In the rows, 128 means zero.
Each row of numbers stands for one object and depends on some of the facts below. Use the named rows to name the rest.

Some objects and their rows:
skabreplas: [104 124 164 104 140 114 113 115 113 132 127 132 163 168 127 103 128 108
 200 176 189 122 117  92 162 137 109 123  95 119 160 148 117  86 139 128
 133 156 104 155 159 155 144 147 111 145]
brudrus: [110 126 163 103 133 114 112 116 106 133 127 134 155 164 126 101 124 105
 194 175 189 123 118  88 165 133 114 119  95 122 161 150 117  94 137 128
 133 157 105 156 160 150 134 144 112 141]
tuzak: [118 125 141 105 122 163 113 141 130 154 126 130 139 162 159 111 106 142
 174 172 183 102 116  87 158 124 111 112  96 129 145 106 159  73 125 126
 141 158 130 169 151 197 111 143 109 155]
simesi: [112 151 167 106 119 130 107 126 111 169 169 135 143 146 127 108 109 113
 168 171 190 109 120  86 187 126 108 113  81 128 147 116 116  72 104 130
 132 159 140 163 147 154 119 159 112 163]
vagruklil: [ 84 133 138 123 142 128 110 122 107 132 132 131 163 149 126 105 107 107
 174 171 206 108 111 105 153 144 111 113  81 156 143 138 117 100 131 146
 131 158 128 189 149 155 111 140 109 140]
studoflol: [ 87 143 139 122 141 124 106 120  98 135 139 129 180 150 126 102 109 101
 174 167 231 109 109  96 151 147 109 111  80 146 147 144 119 103 125 139
 129 157 141 180 146 151 110 150 109 145]
gito: [123 136 144 104 120 136 108 121 107 169 182 131 142 133 133  98 107 118
 183 164 191 111 117  81 214 132 104 109  81 148 142 118 117  71 103 126
 132 160 136 159 152 154 113 155 112 174]
stustem: [110 125 138 103 119 137 113 126 120 149 147 144 141 142 147 104 106 142
 173 170 184 105 116  97 187 128 109 116  83 149 144 112 116  73 117 127
 131 158 120 177 168 179 113 145 110 152]
brodrel: [ 79 128 140 117 138 174 112 143 126 131 120 131 143 128 157 143 107 102
 160 191 187 107 127  97 151 146 107 117  82 138 216 146 114 110 120 126
 139 159 109 154 167 169 113 181 121 142]
flostul: [102 123 191 101 130 117 113 116 103 134 125 129 163 190 126 103 138 104
 184 182 187 108 115  83 149 130 124 117 107 116 162 135 130  97 141 124
 131 159 108 153 147 154 119 145 112 138]
limem: [ 98 182 139 166 121 117 109 150  97 128 161 137 140 145 126 141 155 104
 160 167 182 107 137 119 180 171 136 113  80 128 148 107 109  71 163 174
 127 158  97 217 202 153 133 149 110 136]
trogrom: [ 83 163 171 103 120 123 110 134 102 143 149 167 142 132 125 127 104 137
 185 198 187 167 111 122 152 123 103 110 110 154 144 105 119  88 132 183
 164 158 165 185 210 177 150 136 132 143]
greskun: [ 79 125 174  99 123 116 114 118 105 166 150 163 140 149 129 102 107 134
 163 170 189 103 114 139 154 123 109 121  82 133 147 109 110  80 108 142
 132 157 124 193 151 172 134 145 110 150]
nena: [120 124 182 101 123 118 109 121 101 132 125 131 148 177 131 102 118 103
 189 166 189 111 114  80 158 138 112 115 111 119 146 146 138 115 127 127
 131 184 105 151 142 154 113 142 118 142]
niki: [ 83 129 210 105 121 139 112 131 100 176 125 129 150 175 148 128 168 102
 166 169 187 108 111  90 152 151 144 128 105 120 147 111 115  92 140 133
 126 172 107 172 140 156 109 142 111 142]
sitras: [113 151 171 108 119 141 109 138 122 162 157 130 144 147 133 111 107 113
 166 169 194 109 118  86 186 129 109 111  80 126 146 125 112  74 112 131
 128 156 141 163 144 155 116 167 118 164]
klesek: [ 82 137 145 105 132 129 110 134 100 134 124 129 165 131 126 140 107 101
 164 169 192 104 126  86 149 166 114 114  94 122 166 110 114  83 111 126
 129 157 111 159 144 154 121 175 113 140]
favi: [ 84 125 140 102 137 126 111 119 103 134 122 129 163 129 130 129 111 105
 171 168 190 106 125  85 149 172 111 118  98 136 155 109 118  84 115 132
 127 160 110 159 155 158 130 164 110 143]
sukogra: [ 80 131 140 124 142 131 110 123 101 134 128 130 166 151 127 101 107 104
 172 172 210 109 110 103 153 137 110 113  80 156 147 141 114 102 132 138
 131 155 132 190 141 153 112 145 112 143]
gostevu: [107 126 148 111 147 114 125 113 134 133 126 137 175 164 129 100 130 117
 219 177 186 120 120  90 169 154 108 128  92 121 146 156 117  73 145 130
 127 159 102 156 175 152 151 148 113 145]
fleflur: [ 83 125 174 105 130 115 112 112 101 130 125 148 145 166 130 102 113 105
 199 176 187 121 115 106 153 128 109 123 112 118 168 122 116 124 129 130
 135 166 107 157 151 157 121 144 114 138]

Facts:
niki | Π f | ε nena,mekadres,brilo
vagruklil | Π d | ε simesi
bekor | Π d | ε brodrel
tosteplas | Π b | ε sisul
brudrus | Π b | ε brutan,liplok
sitras | Π a
vutus | Π d | ε nunar
vesifluk | Π a
pleflil | Π f | ε gibrom
dredrus | Π a | ε zubus,grafle
trubru | Π a
purur | Π a | ε mafaro,musan,niflu,gruflim
movigu | Π c | ε nena,zosus,trubru,vesifluk
plesten | Π b | ε tosteplas
fevo | Π b | ε mitror
tabur | Π b | ε movigu
fedrin | Π c | ε plesten,sitras
pilor | Π c
poman | Π d | ε trastufer
klubir | Π f | ε trogrom
brilo | Π b | ε gibrom,nena,zosus,trubru,daflote
stodo | Π e | ε gostevu
dromak | Π a | ε flosko
kuplom | Π b | ε brodrel,fegris,dromak
liplok | Π c | ε diplur,nazem
mekadres | Π c
dogrotem | Π b | ε greskun,stustem
dumuzes | Π a | ε limem
flatro | Π d
grafle | Π a | ε fevo,flakamak,deskur
pusum | Π b
musan | Π f | ε gogel
brodrel | Π c | ε grutral
niflu | Π e | ε mafaro,studoflol
nabroror | Π d | ε saplo,studoflol
nazem | Π a | ε tegre,trastufer
zubus | Π a | ε gito
grutral | Π a | ε fegris
bonipu | Π e
stustem | Π a | ε vasim
stibram | Π b | ε faloplor,stadu,murom
flipor | Π e | ε stadu,zibe
staro | Π c | ε simesi,bekor
stadu | Π a | ε zibe,bilotrek
staflo | Π d | ε troge,zulun
lestipli | Π a
murom | Π a | ε klusibruk,mitror
gibrom | Π c
skabreplas | Π b | ε liplok
trogrom | Π a | ε stadu
sisul | Π f | ε gibrom,nena,movigu,klusibruk
tegre | Π a | ε flostul,faloplor,murom
brutan | Π f
sukogra | Π d | ε kolek,lestipli
nena | Π b
skebrosku | Π a | ε klubir
zulun | Π b | ε pilor,tabur
flostul | Π b | ε brilo
faloplor | Π a | ε movigu,pleflil,trubru,murom
kloral | Π a | ε niki
nunar | Π a | ε gito
diplur | Π b | ε klesek,trastufer
mafaro | Π b | ε mekadres,trubru
gito | Π a
zotror | Π a | ε lestipli,skabreplas
deskur | Π b
flere | Π c | ε troge,kolek
plekem | Π c | ε stibram,studoflol
greskun | Π a | ε gogel
sonun | Π c | ε grafle,kaskagil,vesifluk
sagro | Π d | ε seski,mafaro
kazu | Π a | ε fegris
seski | Π b | ε kazu,fegris,sitras
fegris | Π a
studoflol | Π d
flosko | Π d
treskim | Π e | ε murom
klesek | Π c | ε klusibruk,mekadres,sitras
zosus | Π c | ε skebrosku,daflote
grestam | Π b | ε mitror,fevo
kaskagil | Π d
klazom | Π a | ε tastil,belel,dogrotem
troge | Π d
fleflur | Π b | ε stebri,daflote
gogel | Π c | ε stebri
gostevu | Π b | ε zulun,nazem
tastil | Π a | ε stibram,tosteplas
vuga | Π c
vafo | Π a | ε seski,dogrotem
tidrer | Π a | ε tabur
saplo | Π b | ε stodo,pilor
flakamak | Π a | ε klubir
simesi | Π a
stebri | Π a | ε trogrom
kolek | Π d | ε kuplom,flosko,trubru,fedrin
belel | Π d
tuzak | Π a | ε movigu
mitror | Π a | ε gibrom
naskestuk | Π b | ε niflu
gruflim | Π a | ε tegre
siskes | Π f
daflote | Π a | ε flipor
zibe | Π a
klusibruk | Π a | ε gibrom,zosus,vesifluk
trastufer | Π c | ε zubus,pilor
favi | Π c | ε stodo
bilotrek | Π f | ε zibe
trudovuk | Π c | ε grestam,kazu
limem | Π f | ε mitror
gomim | Π a
vasim | Π a | ε grestam,movigu,zubus
dupli | Π a | ε plesten,zubus

Name these rows:
No name comes twice in this set of rows, the named rows included.
[132 124 136 106 122 162 116 131 124 140 133 150 138 139 169 102 103 157
 195 168 182 101 130  87 199 131 107 112  91 165 142 119 148  70 122 124
 142 158 107 174 197 213 111 143 105 152] => vasim
[138 201 140 149 121 119 112 165 103 130 129 126 143 179 124 143 124 147
 159 180 179 103 146 105 152 125 139 110  80 123 144 105 128  68 160 143
 136 149 104 201 176 154 162 142 110 136] => murom
[ 94 146 169 134 118 129 110 154  99 142 134 130 144 169 130 138 161 103
 161 163 182 104 115  85 151 162 151 111 100 123 143 109 115  84 157 146
 129 170 102 189 150 157 108 146 109 138] => pleflil
[128 124 137 102 123 140 112 118 121 162 181 151 140 131 152 102 103 139
 215 166 189 108 116  82 235 147 103 114  85 173 140 128 118  70 107 128
 131 158 113 167 195 176 115 146 108 179] => zubus
[ 81 121 138 103 121 181 115 163 102 148 118 128 142 134 171 134 104 108
 179 170 181  96 129  78 144 176 132 117 151 120 145 110 185  93 122 126
 137 184 125 153 145 214 105 138 109 145] => movigu
[107 143 143 102 122 116 111 124  99 136 169 142 140 134 126 106 108 126
 167 165 187 107 118 107 195 128 108 113  79 147 144 108 116  73 106 134
 134 158 104 183 171 154 134 144 111 147] => grafle
[ 78 125 182  99 119 116 114 117 101 157 154 183 142 137 127 106 107 136
 172 176 185 114 113 152 152 117 106 122  89 147 151 106 110 103 104 170
 155 155 136 195 157 199 138 140 114 143] => stebri
[122 123 139 109 146 119 117 112 126 131 126 141 151 153 151 103 108 110
 230 169 189 119 118  81 181 164 108 128 108 135 147 162 128  78 139 128
 133 161 103 150 187 157 119 144 111 143] => zulun
[100 122 165 128 120 161 109 162 103 148 125 126 142 183 158 129 153 103
 162 167 183 103 119  83 150 168 156 112 121 119 143 110 133  87 158 131
 132 188 101 176 145 182 104 141 108 140] => sisul
[127 145 165 110 119 121 109 164  97 150 128 129 142 185 124 120 109 116
 163 168 181 102 119  87 153 125 137 108  85 120 144 107 149  74 117 127
 131 158 119 175 145 156 110 145 111 139] => klusibruk

The same objects again, as new rows of numbers:
Some rows with their names:
bekor: [181 146 131 164  98 129 164  96 141 176 117 102 127 158  96 113 134 134
 110 153 155 132  95 150 168 108 160 101  98 113  77  91 133 144  77 131]
daflote: [158  87 129 118 108 120  75 134  86  61 126 125 141 144 100 119 140 111
 104  88 131 120 133 110 128 144 106 149  94 165 152 150 107  92 166 102]
tegre: [188 160 142 179 203 119 175 135 171 157 170 176 125 133  75 182  78 176
  86 168  79 100 119 151 150  80 176 185 193 163 125 170 142 162 105  79]
mitror: [ 97  74 157  96 114  88  80 171  68  98 174 111 121 109 140  81  71  94
 141  94  92  92 156 100  69  84  74  88 111 201 116 176 146 161  45 107]
brilo: [ 79  97 148  60 199 101  73 100 127 150 118 129 128 139 128 152 154 117
 125 142  82 183  89 111  85  81  71  87 195 128 162 111  98  92 154 149]
zubus: [ 88 167 111 144  94  93 136 185  67 117 162 166 143  95 162  74 110  94
 175 110 159  88 168 117  87 167 103 155  97 112 169 165  90 158 162 154]
stodo: [124 158 137 150 102 161 103 139 164 107 127 168  94  98 149 168 124 120
 151 131 131 109 161 150 129 145 167 141 148 106 162 154 138 150 162 153]
diplur: [ 84 159 125 163 191 123 194 107 169 161 136 173 137  92 153 176 116 140
 117 146 113 111 125 148 160 163 155 129 189  93 153 127 155 159 136 148]
sukogra: [148 143 124 151  93 130 115  97 141 169 133 112 128 116 135 146  91 139
 101 134 154 166 132 148 166 125 139  94 125 122 105 102 131 122 137 142]
limem: [147  73 145 143 113  92 108 175 108  59 134  95 111 150 153  81  73 132
 101  94 109  91 163 141  68  89 138  89 112 197 115 166 166 167  42 125]
kloral: [117 138 126 130 121 111 114 145 130  90 142 132 113 118 104 136 124  99
 156 113 127 127 129 126 129 121 108 144 111 135 129 154 105 115 159 121]
dupli: [ 92 165 121 152 112 108 142 170  78 111 153 156 134 106 155  92 111  99
 161 122 156  89 152 125 120 160 122 161  98 121 157 155  96 149 142 143]
staro: [125 125 113 101 104 161 159 132 148 160 113 111 128 123 132 126 142 168
 107 161 117 122 150 104 101 121 122 129  90 105  88 103 154 137 122 130]
vagruklil: [146 142 120 161 100 126 110  91 139 165 129 117 123 115 139 131  92 139
 105 133 156 151 133 147 172 132 147  98 119 127 110 102 134 125 148 148]
trogrom: [191  77 140 169 107 131  75 114  87  55 110 133 147 174 111 108 168 169
  90  80 150  95 128 101 155 161 152 178  81 193 172 139 153  93 171  76]
favi: [117 154 114 114 122 164 155 149 147 153 116 140 124 104 148 146 114 173
 107 167 114 110 157 116  98 135 136 138 100 103 110 104 159 149 150 130]
klazom: [129 129 129 148 120 110 127 145 126  89 138 130 123 120 104 131 133 106
 154 110 141 105 138 129 135 141 126 157  98 133 122 154 122 125 141 112]
nazem: [137 169 120 184 204 118 196 167 170 121 174 177 109  90 137 181  69 157
 118 156 111 106 170 149 167 138 172 172 188 106 159 168 149 168 167 134]
flere: [126 141 115 106 117 172 148 138 149 157 111 113 129 114 139 143 136 168
 107 159 111 133 147 109 110 125 124 130  97  98 101  97 152 132 135 136]
brutan: [116 129 104 117  96 146 128 147 133  64 104 102 122 123 160 121 126 101
  98  92 135 177 149 141 162 142 138  95 144 123 115 128 126 114 121 133]
pilor: [ 90 162  99 113  99 170 174 164 134 165 115 134 138  99 159 139 107 149
 106 157 134 112 171 117  93 163 109 119 108  99 122 112 130 152 149 142]

Rows to name:
No name comes twice in this set of rows, the named rows included.
[107 123 109  80 113 175 149 132 155 151 108 100 127 100 122 166 126 136
 117 161  93 181 162 105 118 101  97  98 116 101  87 113 142 122 156 131] => mekadres
[147 153 124 154 112 148 135  95 141 172 118 114 128 135  90 152 106 122
 107 153 149 182  97 151 164  95 138  94 137 113  82  98 106 120 134 138] => kolek
[170 112 142  64 122 115  67 140 166  70 104  99  81 156 140 153 165 180
 202 117 123 170  87  84 137 149 165 111  90  98 162  86 171  96 163 140] => gogel
[177 153 127 165 109 138 150  94 159 175 126 109 120 137  98 152 104 137
 116 149 151 175 109 148 167  98 154 100 117 116  84  94 143 126 125 139] => sagro
[108 153 109  68 162 151  73 141 121  69 109 103 110 140 149 154 109 122
 103 121  93 178  94 135 155  79 121  90 188 117 154 125 100  95 164 134] => niki
[ 85 159 150  76 203 106  77 109  66 184 131 176 160 169 154  81 171 163
 110 175 139  97  92 109  76 128 105 174 187  93 173  88  94 119 121 153] => tabur
[ 92 146 116 113 142 126 187 109 159 153 127 160 145  91 154 170 140 117
 135 123 134 110 126 152 143 165 132 109 185  94 165 120 136 150 135 151] => saplo
[185  83 155  73 113  94  67 143 149  66 111 110  91 167 119 120 181 176
 200  79 152 117  97  91 150 162 153 151  79 132 171 106 167  93 173 124] => stebri
[161 136 130 179 164 120 139 135 135  99 144 164 130 133  94 146 106 121
 107 128 117 106 135 134 145 119 145 178 127 148 127 162 114 123 143 102] => tastil
[152 123 111 145 136 175 159 129 158 153 118 142 130 114 122 161 116 176
  93 161  94 133 160 124 121 112 138 152 109 104  98 109 160 133 135 117] => plekem
[ 98 132 122  68 133 147  78 138 106 128 113 120 110 149 131 125 148 184
 156 152 102 177  86  60  80  89  94 115  94 100 166  93 140  95 158 145] => zosus

Now the same objects, written a new way:
Some rows with their names:
pusum: [141 105 124 147 138 123 110 122 136 149 117 130 152 111 122 148 118 114
 114 153 118 112 113 122 102 133 151 134 142 143 135 113 138 121 110 123
 116 126  92]
brodrel: [123 132 141 116 101 122 136 148 131 136 149 120 174 150 120  83 118 120
 130 125 117 175  84 134 173  94 137 137 184 124 141  81 103 150 133 134
 120 134 118]
grutral: [120 161 116 115  92 122 150 133 120 144 140 118 135 129  89 117 162 131
 144 131 156 162 107 134 126 102 122  95 162 141 108 123 128 134 122 135
 142 145 145]
kaskagil: [148 119 157 120  52 114 133 117 143  89  62 132  96 149 127 159 132 127
  89 143 101 113 201 136 158  98 140 170 122 113 141 148 117 100 116 131
  94 110 114]
simesi: [135 140 150 111  90 194 168 158 117 189  78 107 156 221  64 126 162 138
 221 117 165 149 158 113 169 102  86 117 222 132 119 137  85  77  92 164
 170 130  69]
staro: [106 112 156 108 134 175 146 154 108 167 138 140 207 177 103  80 117 121
 170  85 132 173  86 112 191 126  86 166 229 119 134 104  73 139 122 147
 135 121  55]
nazem: [110 137 120 116 135 130 141 132 126 130 138 122  83 142 128 134 135 153
 126 120 141 123 156 126 120 136 128  88 111 125 111 141 129 116 129 137
 177 144 131]
purur: [112 137 102 112 156 137 135 120 114 137 154 127 123 117 122 115 146 135
 139 100 156 114 107 126 110 152  96 124 117 132 107 154 142 133 142 120
 155 136 161]
niflu: [143 125 119 167 145 128 149 145 115 113 153 132 109 149 128 128 117  85
 144 108 109 124 117 105 109 141 118 132 110 118 144 119 118 152 106 156
 103  98 170]
mafaro: [152 104 114 150 146 122 106 122 136 143 120 127 163 110 127 138 114 109
 120 147 121 112 102 121  96 130 152 131 139 147 135 113 143 119 117 121
 118 123 111]
faloplor: [135 140 109 117 131 133 137 130 130 131 129 116  92 138 119 131 149 144
 130 119 143 123 135 134 122 131 114 115 122 132 112 141 147 117 137 131
 141 137 156]
saplo: [127 104 113 159 143 110 118 129 115 151 114 134 128 144 141 148  76 113
 110 114 113 115 130 108  97 130 194 114 128 134 141 129 155 110 106 115
 168 128  64]
pilor: [137 123 142 125 113 107 123 156 129 117 138 112  97 174 168 107  75 141
 116 115 103 136 141 129 165 105 178 116 135 104 154  98 121 124 133 144
 156 138 112]
nunar: [ 74 178 158 111 128 164  94 111  54 164 110 109  81 109 142 181 119 151
 181 175 181 112 165 150 179 144 166  87  94 174  98 110 107 174 165 117
  88  85 145]
flipor: [165 120 128 163 150 143 137 147 129 109 135 122 105 156 133 136 127  91
 155 125 105 103 128 112 116 145  96 146 106 112 143 124 118 132 115 165
  79  92 187]
kazu: [122 152 114 113 105 124 141 128 122 137 139 119 121 120  95 121 163 133
 137 133 149 150 112 136 119 111 121 103 140 141 108 131 139 130 132 129
 122 144 158]
troge: [120 148 136 144  48  66 144 118 129  91 103 130 143 144 119 122 113 113
 108 121 120 129 156 116 136  87 187 116 121 113 142 134 117 114 105 126
 152 113 116]
flatro: [116 133 143 133  88 108 131  99 131  89 108 142 159 126 124 121 127 110
 114 124 131 104 144 120 139 122 126 151 110 117 130 152 102 119 121 126
 131  99 122]
zubus: [111 148 122 111 124 142 131 128 109 140 126 118  87 130 128 149 138 149
 134 129 148 127 150 138 136 133 127 102 114 142 112 135 133 133 143 126
 130 128 142]
vasim: [126 142 116 114 120 136 136 128 123 134 130 121  95 128 118 141 149 144
 132 124 145 124 135 135 129 131 119 117 122 138 110 141 143 130 140 133
 132 134 162]
vuga: [132 119 137 114 138 122 118 145 130 116 152 123 130 148 153  99  99 136
 115 122 113 140 104 138 166 123 131 145 147 115 146  95 115 140 147 137
 118 131 128]

Rows to name:
No name comes twice in this set of rows, the named rows included.
[177 128 112 120 118 142 121 137 143 129 104  88  95 168 129 133 143 150
 173 133 148  86 155 138 124 120 112 116 115 130 124 140 145  78 138 143
 130 131 182] => zibe
[147  90 112 143 179 141  99 113 134 144 130 133 171 105 128 133 118 107
 131 127 125  87  92 115  95 159 117 163 134 142 128 130 146 128 124 113
 105 116 114] => fleflur
[127 118 129 152 165 143 155 134 109 116 157 152 105 118 122 134 131  82
 112 108 101 133 109 109 115 163  94 161 114 122 128 131 114 165 121 155
  83 103 157] => treskim
[137 125 158 127 136 146 149 140 138 111  88 176 104  66 129 152 160 148
  86 133  73 198 154 154 134 122  94 178 127 115 137 156 155 154 130 106
  68 155 109] => limem
[107 170 145 116 100 149 113 124  87 148 100  95  65 140 134 175 128 154
 165 179 164 121 175 150 163 117 165  81 105 160 114 107 123 142 146 132
 102 105 150] => gito
[127 100 102 146 180 124 104 105 118 147 143 142 182  96 133 124 106  99
 129 109 132 102  78 108  83 159 140 145 131 140 128 137 153 137 124 110
 132 122  99] => naskestuk
[174 126 144 157 161 142 120 154 136 111  91 135 154 117 158 112 125 140
 194 124 111 125 145 138 115 123  92 156  95 110 152 146 145 107 129 115
 107 125 151] => bilotrek
[156 117 143 118 105 121 120 153 147 111 137 110 106 162 154 110 105 140
 108 139 102 136 133 145 173 104 138 147 146 111 152  96 124 123 143 141
 105 135 142] => gibrom
[102 109 152 117 151 124 118 141 154 116 172 130 115 142 170 100 103 146
 108 153 109 133 133 128 157 128 126 111 123 101 143  74  80 132 137 146
 148 147 111] => liplok
[140 134 137 140  83  94 127 114 138  82  98 123 150 156 136 123 109 114
 135 115 128  90 156 115 133 110 152 143 103 109 143 152 117  93 113 130
 140 101 130] => studoflol
[134 123 118 152 110 106 117 127 134 152 126 126 187 106  99 132 127  96
 114 162 122 151  82 124 101 108 168 116 171 149 131  95 135 133 100 116
 110 131  96] => kuplom
[167 105 123 151 118 118 102 132 148 142 102 114 133 137 134 154 113 113
 119 165 111 112 129 130 107 117 168 126 145 142 142 107 144 104 110 130
 106 127 110] => nena
[121 162 108 123  90 109 147 134 122 132 139 115 128 117  91 119 158 127
 135 144 151 166 104 134 125 102 138  85 149 136 109 119 140 139 125 129
 139 148 155] => dromak
[105 152 125 124 107 109 138 132 161 127 155 114 104 121 111 126 168 146
 126 192 142 146 146 138 113  99 130  39 116 128 117  91 104 117 116 146
 157 160 152] => lestipli

